Here is a tiny trained network, its code and every weight. The questions are about switching its units off for an input and a class, where a switched-off unit gives its printed mean instead of its output.

import numpy as np


def w(rows, s, z=0):
    codes = np.array(rows[::2]) - 128.0
    scale = np.full(codes.shape[1], s)
    scale[-1] = z or s
    return codes * scale


def norm(h):
    return h / np.sqrt((h * h).mean(-1, keepdims=True) + 1e-5)


def f(y):
    return np.maximum(y, 0)


def log_softmax(a):
    a = a - a.max(-1, keepdims=True)
    return a - np.log(np.exp(a).sum(-1, keepdims=True))


def net(x, mask):
    res = np.array(x, float).reshape(1, 4) / 4 @ E
    u = 0
    for l in range(4):
        y = f(norm(res) @ A[l][:, :-1].T + A[l][:, -1])
        res = res + np.where(mask[u : u + 7], y, B[l][:, -1]) @ B[l][:, :-1]
        u += 7
    return log_softmax(norm(res)[-1] @ U[:, :-1].T + U[:, -1])


A, B = {}, {}
E = w([
[1,224,96,170,54,76,141,208,98,74],'x0',
[36,132,103,48,65,137,84,165,146,238],'x1',
[92,218,108,205,171,93,102,115,168,150],'x2',
[94,123,142,63,139,144,40,84,157,202],'x3',
],0.0071)
A[0] = w([
[205,115,99,64,101,255,59,164,106,148,30],'0.n0',
[157,104,149,75,175,82,94,143,115,153,7],'0.n1',
[133,239,28,90,79,139,101,109,132,113,153],'0.n2',
[94,145,104,174,230,39,159,35,169,164,95],'0.n3',
[60,59,165,105,102,107,125,145,172,73,27],'0.n4',
[143,198,93,86,146,106,131,241,91,177,137],'0.n5',
[99,161,180,76,69,112,111,122,81,75,175],'0.n6',
],0.0071,0.0014)
B[0] = w([
[124,141,91,114,132,114,133,75,182,132,246],'0.n0',
[73,106,105,115,46,123,189,102,176,125,186],'0.n1',
[110,177,220,137,84,125,138,175,143,158,233],'0.n2',
[158,255,149,123,177,176,143,135,182,109,255],'0.n3',
[92,147,149,86,136,82,155,177,109,112,177],'0.n4',
[123,85,175,138,126,135,182,125,124,140,215],'0.n5',
[149,85,146,101,161,136,138,82,88,146,231],'0.n6',
],0.0099,0.0045)
A[1] = w([
[181,152,21,212,95,125,129,138,210,109,181],'1.n0',
[90,131,90,95,101,204,98,66,248,149,88],'1.n1',
[253,158,42,136,144,171,142,161,125,73,92],'1.n2',
[203,189,169,165,112,131,182,143,161,73,157],'1.n3',
[204,120,110,156,117,110,209,166,91,94,44],'1.n4',
[91,75,139,100,120,69,154,70,126,91,103],'1.n5',
[205,123,145,82,137,103,159,60,85,93,247],'1.n6',
],0.0064,0.0014)
B[1] = w([
[197,124,105,20,175,76,108,195,130,152,186],'1.n0',
[154,95,32,139,25,94,148,45,105,104,236],'1.n1',
[11,42,134,139,147,148,171,193,129,158,204],'1.n2',
[143,103,146,167,131,121,78,111,139,80,253],'1.n3',
[100,101,19,177,145,171,64,116,103,143,196],'1.n4',
[98,196,153,118,254,82,86,152,101,166,179],'1.n5',
[31,171,31,153,105,197,124,106,107,30,214],'1.n6',
],0.0077,0.0066)
A[2] = w([
[68,115,191,168,122,48,113,175,79,215,91],'2.n0',
[119,141,129,109,104,127,49,87,114,187,144],'2.n1',
[133,74,168,2,122,163,112,111,78,111,143],'2.n2',
[50,82,65,166,144,104,56,117,89,66,7],'2.n3',
[148,142,171,185,182,79,122,107,174,175,106],'2.n4',
[104,74,126,69,122,137,131,100,164,159,63],'2.n5',
[109,42,119,172,62,151,185,89,125,108,93],'2.n6',
],0.008,0.0017)
B[2] = w([
[158,86,105,91,59,227,254,190,74,201,242],'2.n0',
[125,84,158,163,175,99,107,131,125,124,199],'2.n1',
[159,222,143,125,132,94,146,59,114,84,213],'2.n2',
[88,120,150,169,160,133,130,139,132,131,255],'2.n3',
[179,232,197,122,123,53,101,159,189,152,186],'2.n4',
[117,61,116,147,78,139,32,124,160,183,213],'2.n5',
[170,143,101,135,164,94,110,136,101,110,223],'2.n6',
],0.0089,0.0053)
A[3] = w([
[173,92,120,67,169,138,109,34,70,149,249],'3.n0',
[96,95,171,142,35,175,166,209,55,180,117],'3.n1',
[137,152,174,103,107,98,98,104,162,165,53],'3.n2',
[88,73,110,102,78,107,101,91,187,182,116],'3.n3',
[157,254,190,155,104,106,85,146,217,85,71],'3.n4',
[128,155,95,169,135,102,147,80,204,21,142],'3.n5',
[68,181,142,81,130,113,124,113,141,68,186],'3.n6',
],0.0094,0.0014)
B[3] = w([
[120,163,177,173,73,81,2,133,136,229,208],'3.n0',
[123,57,39,72,103,198,213,82,225,130,246],'3.n1',
[115,124,148,137,235,158,123,189,174,3,174],'3.n2',
[200,129,123,211,78,132,120,128,94,2,216],'3.n3',
[240,58,184,19,207,103,116,194,174,117,251],'3.n4',
[118,138,181,66,59,78,132,208,80,163,255],'3.n5',
[235,192,164,128,188,161,180,81,187,248,173],'3.n6',
],0.0063,0.0085)
U = w([
[84,194,153,82,163,149,163,62,49,178,5],'0',
[187,160,181,86,188,114,134,211,190,111,82],'1',
[142,110,78,131,60,101,53,64,136,128,165],'2',
[83,100,96,86,58,235,251,142,142,167,164],'3',
[56,93,86,183,188,163,134,176,57,71,223],'4',
],0.013,0.0029)

Each question gives the input, the list of numbers given to net, and the class t.
The units are the neurons (one row each of A and B). Each row of codes is followed by its name. A weight is (code - 128) times the scale printed after its matrix; where a second scale follows, it is the last column's (A, B and U).
mask holds one flag per neuron, layer by layer. A switched-off neuron (its flag False) gives its mean, the last column of its row in B, instead of its output. The means were averaged over made-up inputs and are rounded, as every weight is.
A unit's drop is (log p(t) with every unit on - log p(t) with that unit switched off) / (log p(t) with every unit on - log p(t) with every unit switched off).
The circuit of an input: a set's keep is (log p(t) with only the set's units on - log p(t) with every unit switched off) / (log p(t) with every unit on - log p(t) with every unit switched off). Starting from the 12 units with the biggest drops (on a tie, the unit counted first), units are removed one at a time, each time the one whose removal leaves the highest keep (on an exact tie, the one counted first), for as long as the keep stays at least 0.8.
circuit, biggest first: the units of the circuit, biggest drop first
top k neurons: the k neurons with the biggest drops, biggest first
k most important neurons of layer l: the k neurons of layer l with the biggest drops, biggest first
drop when u is switched off: that unit's drop, to one decimal
input [-7,5,7,6], class 2: circuit, biggest first	[1.n1]
input [5,-6,-8,2], class 4: circuit, biggest first	[1.n4 2.n3]
input [3,-1,-4,-1], class 4: circuit, biggest first	[2.n3 1.n4]
input [1,-2,0,5], class 2: top 2 neurons	[1.n1 0.n1]
input [4,8,-8,8], class 2: 4 most important neurons of layer 2	[2.n5 2.n2 2.n1 2.n3]
input [-8,-3,3,-5], class 4: 2 most important neurons of layer 1	[1.n2 1.n6]
input [2,-1,0,6], class 3: 3 most important neurons of layer 3	[3.n1 3.n4 3.n2]
input [-6,-4,3,5], class 2: top 3 neurons	[1.n1 0.n2 0.n1]
input [5,-4,-1,3], class 3: top 2 neurons	[0.n3 0.n2]
input [3,-1,-6,5], class 0: 2 most important neurons of layer 0	[0.n4 0.n6]
input [1,-1,-4,2], class 0: top 2 neurons	[0.n4 1.n5]
input [0,4,-4,-4], class 0: top 2 neurons	[0.n2 2.n2]
input [8,-8,-5,6], class 0: top 2 neurons	[0.n6 3.n6]
input [-7,3,4,8], class 2: top neuron	[1.n1]
input [-6,-2,-7,-3], class 2: top 2 neurons	[0.n0 3.n0]
input [-8,-8,2,-4], class 4: top 2 neurons	[1.n6 1.n2]
input [-6,-5,-7,-4], class 4: drop when 1.n6 is switched off	0.2
input [4,-2,-6,3], class 0: drop when 0.n6 is switched off	0.1
input [5,-2,1,7], class 3: drop when 2.n0 is switched off	2.0
input [-4,1,1,8], class 2: drop when 2.n1 is switched off	0.0
